x =
[[112 119 126 124 126 126 131]
 [136 122 109 127 124 113 131]
 [128 131 145 144 135 119 118]
 [127 123 141 142 131 128 127]
 [128 134 140 110 135 138 122]
 [128 122 106 118 129 124 114]
 [136 133 138 132 120 137 125]
 [130 108 123 114 123 131 125]]
Indices start at 0.
(0, 0): 112
(2, 5): 119
(0, 1): 119
(5, 5): 124
(7, 0): 130
(3, 1): 123
(6, 1): 133
(1, 4): 124
(0, 2): 126
(4, 1): 134
(7, 1): 108
(3, 4): 131
(6, 5): 137
(1, 1): 122
(2, 0): 128
(1, 0): 136
(3, 0): 127
(2, 1): 131
(5, 6): 114

B = [110 126 106 130 143 125]
B[0] = 110
B[4] = 143
B[-1] = 125

W =
[[121 130 125 127 124 127 129 121 128 122]
 [134 100 121 128 127 136 123 131 129 128]
 [124 132 130 121 127 126 131 129 123 124]
 [122 110 126 126 143 132 118 131 131 125]
 [133 115 100 152 131 125 136 145 121 129]
 [119 139 130 133 133 124 138 141 130 128]
 [123 136 124 124 123 115 136 133 116 129]
 [135 122 122 126 140 138 117 127 118 144]
 [134 132 142 115 133 131 133 114 122 125]
 [136 104 125 128 143 139 117 132 132 128]]
W[0][0] = 121
W[1][1] = 100
W[3][3] = 126
W[:, 8] = [128, 129, 123, 131, 121, 130, 116, 118, 122, 132]
W[1][5] = 136
W[5][5] = 124
W[6][3] = 124
W[3][1] = 110
W[:, 0] = [121, 134, 124, 122, 133, 119, 123, 135, 134, 136]
W[8][0] = 134
W[:, 3] = [127, 128, 121, 126, 152, 133, 124, 126, 115, 128]
W[5][3] = 133
W[3][4] = 143
W[0][2] = 125
W[7][5] = 138
W[:, 9] = [122, 128, 124, 125, 129, 128, 129, 144, 125, 128]
W[2] = [124, 132, 130, 121, 127, 126, 131, 129, 123, 124]
W[7][2] = 122
W[2][7] = 129
W[8][2] = 142
W[9][2] = 125
W[1][4] = 127
W[8][4] = 133
W[0][5] = 127
W[4][3] = 152
W[4] = [133, 115, 100, 152, 131, 125, 136, 145, 121, 129]
W[:, 5] = [127, 136, 126, 132, 125, 124, 115, 138, 131, 139]
W[0][1] = 130
W[2][5] = 126
W[7][0] = 135
W[0][8] = 128

data =
[[139 103 134 118 135 125 124 125 131 128 120 140 138 123]
 [117 153 122 138 121 131 131 131 125 128 136 116 119 133]
 [129 124 133 126 121 135 152 132 115 130 137 126 111 128]
 [140 101 136 118 133 128 133 126 126 129 123 140 132 122]
 [117 154 119 138 126 126 117 129 133 127 130 118 129 133]
 [133 119 127 125 137 122 108 123 139 127 117 135 145 125]
 [134 112 136 122 124 133 150 130 116 130 133 132 116 125]
 [116 155 120 138 124 128 120 129 131 127 132 117 126 134]
 [132 122 126 126 137 121 107 123 140 127 117 134 146 126]
 [134 117 128 124 137 122 109 123 139 127 117 136 145 125]
 [140 101 136 118 133 128 133 126 126 129 123 140 132 122]
 [136 107 137 120 126 132 147 130 118 130 131 134 119 124]
 [136 108 137 120 126 132 147 129 118 130 131 134 119 124]
 [116 154 121 138 122 129 126 130 128 127 134 116 122 134]
 [132 116 135 123 123 134 151 131 115 130 135 130 113 126]]
data[0,0] = 139
data[-14,-9] = 131
data[-7,-4] = 117
data[6,8] = 116
data[14] = [132, 116, 135, 123, 123, 134, 151, 131, 115, 130, 135, 130, 113, 126]
data[-7,-7] = 123
data[-8,0] = 116
data[11,-12] = 137
data[-6,4] = 137
data[12] = [136, 108, 137, 120, 126, 132, 147, 129, 118, 130, 131, 134, 119, 124]
data[4,-6] = 133
data[-7,12] = 146
data[0,-9] = 125
data[9,-13] = 117
data[6,10] = 133
data[9,-9] = 122
data[:, 4] = [135, 121, 121, 133, 126, 137, 124, 124, 137, 137, 133, 126, 126, 122, 123]
data[:, 5] = [125, 131, 135, 128, 126, 122, 133, 128, 121, 122, 128, 132, 132, 129, 134]
data[9,-4] = 117
data[:, 11] = [140, 116, 126, 140, 118, 135, 132, 117, 134, 136, 140, 134, 134, 116, 130]
data[13] = [116, 154, 121, 138, 122, 129, 126, 130, 128, 127, 134, 116, 122, 134]
data[-14,-4] = 136
data[-7,5] = 121
data[-7,-5] = 127
data[11,-8] = 147
data[-8,-2] = 126
data[10] = [140, 101, 136, 118, 133, 128, 133, 126, 126, 129, 123, 140, 132, 122]
data[10,-11] = 118
data[:, -2] = [138, 119, 111, 132, 129, 145, 116, 126, 146, 145, 132, 119, 119, 122, 113]
data[5] = [133, 119, 127, 125, 137, 122, 108, 123, 139, 127, 117, 135, 145, 125]
data[6,-13] = 112
data[-8] = [116, 155, 120, 138, 124, 128, 120, 129, 131, 127, 132, 117, 126, 134]
data[:, -1] = [123, 133, 128, 122, 133, 125, 125, 134, 126, 125, 122, 124, 124, 134, 126]
data[-4,-4] = 131
data[-7,-8] = 107
data[12,-11] = 120

m = [117 123 113 127 143 103 142 102]
m[0]: 117
m[6]: 142
m[2]: 113

A =
[[147 125 140 152 122 130 116 112]
 [111 131 115 103 134 125 140 144]
 [112 132 115 103 134 125 140 145]
 [106 129 124 112 131 130 140 135]
 [150 127 133 146 125 126 116 120]]
A[0,0]	147
A[1]	[111, 131, 115, 103, 134, 125, 140, 144]
A[:, 1]	[125, 131, 132, 129, 127]
A[3]	[106, 129, 124, 112, 131, 130, 140, 135]
A[2,3]	103
A[2,0]	112
A[1,0]	111
A[0,5]	130
A[1,7]	144
A[0,1]	125
A[3,4]	131
A[3,7]	135
A[1,3]	103
A[1,5]	125
A[4,7]	120
A[:, 4]	[122, 134, 134, 131, 125]

X = [119 111 102 130 151 129 126 101 120 127 140 131]
X[-12] => 119
X[10] => 140
X[-9] => 130
X[11] => 131

arr =
130	133	129	123	120	131	124	120	123	123	127	101	135	131	110
136	144	131	137	112	115	137	119	134	133	128	121	132	132	126
130	141	133	132	131	127	126	124	126	132	122	124	132	127	134
133	129	136	131	130	134	120	128	127	133	150	122	137	129	131
124	114	115	117	131	123	123	129	116	128	143	124	138	107	110
133	134	118	127	128	129	134	128	135	129	120	130	123	121	140
121	126	134	136	106	135	121	128	139	128	120	131	139	129	128
108	131	135	123	123	129	130	124	119	141	133	118	136	127	112
122	123	131	124	128	142	121	123	127	133	131	124	132	116	132
129	130	130	119	151	127	137	125	117	130	129	126	125	128	135
132	118	141	128	119	138	120	120	140	111	127	128	131	136	128
118	126	129	117	128	134	138	122	124	125	106	119	133	131	127
arr[0, 0] -> 130
arr[3, 11] -> 122
arr[0, 8] -> 123
arr[:, 6] -> [124, 137, 126, 120, 123, 134, 121, 130, 121, 137, 120, 138]
arr[:, 12] -> [135, 132, 132, 137, 138, 123, 139, 136, 132, 125, 131, 133]
arr[1, 4] -> 112
arr[6, 12] -> 139
arr[10, 10] -> 127
arr[5, 4] -> 128
arr[:, 5] -> [131, 115, 127, 134, 123, 129, 135, 129, 142, 127, 138, 134]
arr[11, 6] -> 138
arr[5, 10] -> 120
arr[8, 9] -> 133
arr[2, 3] -> 132
arr[5, 12] -> 123
arr[11, 8] -> 124
arr[0, 9] -> 123
arr[9, 11] -> 126
arr[6, 1] -> 126
arr[0, 10] -> 127
arr[0, 1] -> 133
arr[5, 6] -> 134
arr[11, 11] -> 119
arr[9, 7] -> 125
arr[2, 0] -> 130
arr[:, 2] -> [129, 131, 133, 136, 115, 118, 134, 135, 131, 130, 141, 129]
arr[0, 3] -> 123
arr[10, 6] -> 120
arr[9, 10] -> 129
arr[11, 3] -> 117
arr[0] -> [130, 133, 129, 123, 120, 131, 124, 120, 123, 123, 127, 101, 135, 131, 110]
arr[4] -> [124, 114, 115, 117, 131, 123, 123, 129, 116, 128, 143, 124, 138, 107, 110]
arr[11] -> [118, 126, 129, 117, 128, 134, 138, 122, 124, 125, 106, 119, 133, 131, 127]
arr[10, 3] -> 128
